[[141 125 136 113 137 120]
 [148 135 139 114 138 135]
 [141 128 137 113 137 119]
 [109 122 151 130 111 123]
 [108 136 118 138 147 136]
 [130 140 116 144 112 106]
 [120 142 120 102 137 141]
 [135 122 123 141 113 109]
 [141 131 140 114 138 118]]
->
[[109 122 151 130 111 123]
 [141 131 140 114 138 118]
 [148 135 139 114 138 135]
 [141 128 137 113 137 119]
 [141 125 136 113 137 120]
 [135 122 123 141 113 109]
 [120 142 120 102 137 141]
 [108 136 118 138 147 136]
 [130 140 116 144 112 106]]

[[118 125 128 134 135 129 124 128 133 139 124 122 122 141]
 [124 113 143 132 132 120 136 117 125 134 133 118 103 149]
 [108 122 110 134 136 126 111 126 135 139 117 121 139 131]
 [132 117 149 122 122 114 141 113 113 126 137 122 105 139]
 [124 108 116 134 137 116 116 115 131 134 124 112 137 134]
 [134 122 126 145 144 124 132 122 138 123 134 128 137 120]]
->
[[132 117 149 122 122 114 141 113 113 126 137 122 105 139]
 [124 113 143 132 132 120 136 117 125 134 133 118 103 149]
 [118 125 128 134 135 129 124 128 133 139 124 122 122 141]
 [134 122 126 145 144 124 132 122 138 123 134 128 137 120]
 [124 108 116 134 137 116 116 115 131 134 124 112 137 134]
 [108 122 110 134 136 126 111 126 135 139 117 121 139 131]]

[[138 114 123]
 [114 135 150]
 [142 120 138]
 [117 129 153]
 [125 143 111]]
->
[[117 129 153]
 [114 135 150]
 [142 120 138]
 [138 114 123]
 [125 143 111]]

[[118 121 143 120 132 119 120 136 145 111 119 139 121]
 [154 119 107 141 134 152 154 120 110 141 143 148 102]
 [122 119 121 127 132 109 115 142 139 106 146 145 119]]
->
[[118 121 143 120 132 119 120 136 145 111 119 139 121]
 [122 119 121 127 132 109 115 142 139 106 146 145 119]
 [154 119 107 141 134 152 154 120 110 141 143 148 102]]

[[133 136 132 105 123 117 120 122 125 148 137 112 123 121 117 120]
 [133 126 135 102 120 119 127 123 117 141 135 120 131 120 114 117]
 [104 117 133 130 144 135 115 119 126 108 120 120 141 140 133 124]
 [109 112 134 132 150 142 115 129 122 109 125 116 129 139 133 126]
 [132 135 131 106 123 118 121 122 123 148 134 111 123 123 115 120]]
->
[[133 126 135 102 120 119 127 123 117 141 135 120 131 120 114 117]
 [109 112 134 132 150 142 115 129 122 109 125 116 129 139 133 126]
 [104 117 133 130 144 135 115 119 126 108 120 120 141 140 133 124]
 [133 136 132 105 123 117 120 122 125 148 137 112 123 121 117 120]
 [132 135 131 106 123 118 121 122 123 148 134 111 123 123 115 120]]

[[134 133 125 119 124 130 133 129 120]
 [149 146 131 136 132 149 119 120 124]
 [141 140 137 123 137 141 135 115 126]
 [128 128 114 134 112 128 118 137 123]
 [133 133 117 126 116 123 132 128 121]]
->
[[141 140 137 123 137 141 135 115 126]
 [149 146 131 136 132 149 119 120 124]
 [134 133 125 119 124 130 133 129 120]
 [133 133 117 126 116 123 132 128 121]
 [128 128 114 134 112 128 118 137 123]]

[[129 137 117]
 [118 137 119]
 [137 152 121]
 [114 126 126]
 [124 139 122]
 [108 137 141]]
->
[[108 137 141]
 [114 126 126]
 [124 139 122]
 [137 152 121]
 [118 137 119]
 [129 137 117]]
---
[[134 138 114 129 142 122 144]
 [145 137 114 120 139 119 126]
 [149 129 112 123 143 118 130]
 [142 125 112 131 143 120 140]
 [133 129 117 131 135 117 139]
 [152 144 121 119 131 117 130]
 [138 128 108 126 145 125 136]
 [141 138 118 120 137 116 137]
 [144 140 112 123 140 121 132]
 [141 132 111 126 144 122 136]]
->
[[144 122 142 129 114 138 134]
 [126 119 139 120 114 137 145]
 [130 118 143 123 112 129 149]
 [140 120 143 131 112 125 142]
 [139 117 135 131 117 129 133]
 [130 117 131 119 121 144 152]
 [136 125 145 126 108 128 138]
 [137 116 137 120 118 138 141]
 [132 121 140 123 112 140 144]
 [136 122 144 126 111 132 141]]

[[110 133 153 121]
 [142 135 135 126]
 [144  99 143 137]
 [141 102 141 136]
 [117 128 153 121]
 [143 137 122 128]
 [116 128 156 120]
 [129 102 148 137]
 [124 127 137 121]
 [118 137 109 132]
 [126 144 132 120]]
->
[[121 153 133 110]
 [126 135 135 142]
 [137 143  99 144]
 [136 141 102 141]
 [121 153 128 117]
 [128 122 137 143]
 [120 156 128 116]
 [137 148 102 129]
 [121 137 127 124]
 [132 109 137 118]
 [120 132 144 126]]

[[126 145]
 [149 132]
 [128 128]
 [132 150]
 [144 108]
 [136 123]
 [116 147]]
->
[[145 126]
 [132 149]
 [128 128]
 [150 132]
 [108 144]
 [123 136]
 [147 116]]

[[145 119 121 119]
 [128 152 128 125]
 [146 121 120 118]]
->
[[119 121 119 145]
 [125 128 152 128]
 [118 120 121 146]]

[[127 130 137 141 124]
 [145 137 127 149 108]
 [148 120 131 117 111]
 [113 145 133 128 110]
 [107 130 108 125 148]
 [115 103 132 107 143]
 [113 141 143 129 118]]
->
[[124 141 137 130 127]
 [108 149 127 137 145]
 [111 117 131 120 148]
 [110 128 133 145 113]
 [148 125 108 130 107]
 [143 107 132 103 115]
 [118 129 143 141 113]]

[[154 100]
 [147 155]]
->
[[100 154]
 [155 147]]

[[131 124 134 115 128 121 120 132 126 129 110]
 [133 129 132 126 128 129 126 127 133 129 132]
 [124 126 129 128 135 137 136 133 117 140 130]
 [140 149 137 110 123 123 123 136 122 122 120]]
->
[[110 129 126 132 120 121 128 115 134 124 131]
 [132 129 133 127 126 129 128 126 132 129 133]
 [130 140 117 133 136 137 135 128 129 126 124]
 [120 122 122 136 123 123 123 110 137 149 140]]
---
[[114 113 144]
 [111 122 151]
 [132 129 108]
 [139 124 133]]
->
[[111 122 151]
 [114 113 144]
 [132 129 108]
 [139 124 133]]

[[118 125 143 122 122 120 119]
 [122 128 106 134 124 128 125]
 [119 120 144 119 123 120 117]
 [114 119 150 125 122 123 119]
 [115 120 145 121 117 116 113]
 [141 138 111 139 135 137 138]
 [131 129 116 128 132 133 131]
 [117 123 147 121 119 117 123]
 [139 130 111 133 136 134 132]]
->
[[114 119 150 125 122 123 119]
 [115 120 145 121 117 116 113]
 [117 123 147 121 119 117 123]
 [118 125 143 122 122 120 119]
 [119 120 144 119 123 120 117]
 [122 128 106 134 124 128 125]
 [131 129 116 128 132 133 131]
 [139 130 111 133 136 134 132]
 [141 138 111 139 135 137 138]]

[[126 141 143 130 115]
 [122 106 110 131 141]
 [135 146 148 128 111]
 [130 140 141 126 115]
 [116 150 153 129 100]]
->
[[116 150 153 129 100]
 [122 106 110 131 141]
 [126 141 143 130 115]
 [130 140 141 126 115]
 [135 146 148 128 111]]

[[130 121 117 132 125 129 125 117 121 129 132 123 126 141 115 113]
 [127 122 118 128 124 126 124 119 122 127 128 123 124 134 118 117]
 [118 135 146 117 129 122 129 141 133 120 117 132 129  99 147 151]]
->
[[118 135 146 117 129 122 129 141 133 120 117 132 129  99 147 151]
 [127 122 118 128 124 126 124 119 122 127 128 123 124 134 118 117]
 [130 121 117 132 125 129 125 117 121 129 132 123 126 141 115 113]]

[[110 102 102 111 112 108 102 111 113]
 [130 151 137 121 128 127 141 121 127]
 [108 123 106 105 110 105 107 104 106]]
->
[[108 123 106 105 110 105 107 104 106]
 [110 102 102 111 112 108 102 111 113]
 [130 151 137 121 128 127 141 121 127]]

[[139 136]
 [121 134]
 [107 148]
 [110 117]
 [132 131]
 [151 112]]
->
[[107 148]
 [110 117]
 [121 134]
 [132 131]
 [139 136]
 [151 112]]

[[128 108 136 122 132 135 133 133 130 112 125 133 117 116]
 [134 147 113 130 116 121 116 111 126 138 139 115 153 142]
 [129 150 125 138 127 122 129 125 122 142 127 126 131 145]]
->
[[128 108 136 122 132 135 133 133 130 112 125 133 117 116]
 [129 150 125 138 127 122 129 125 122 142 127 126 131 145]
 [134 147 113 130 116 121 116 111 126 138 139 115 153 142]]
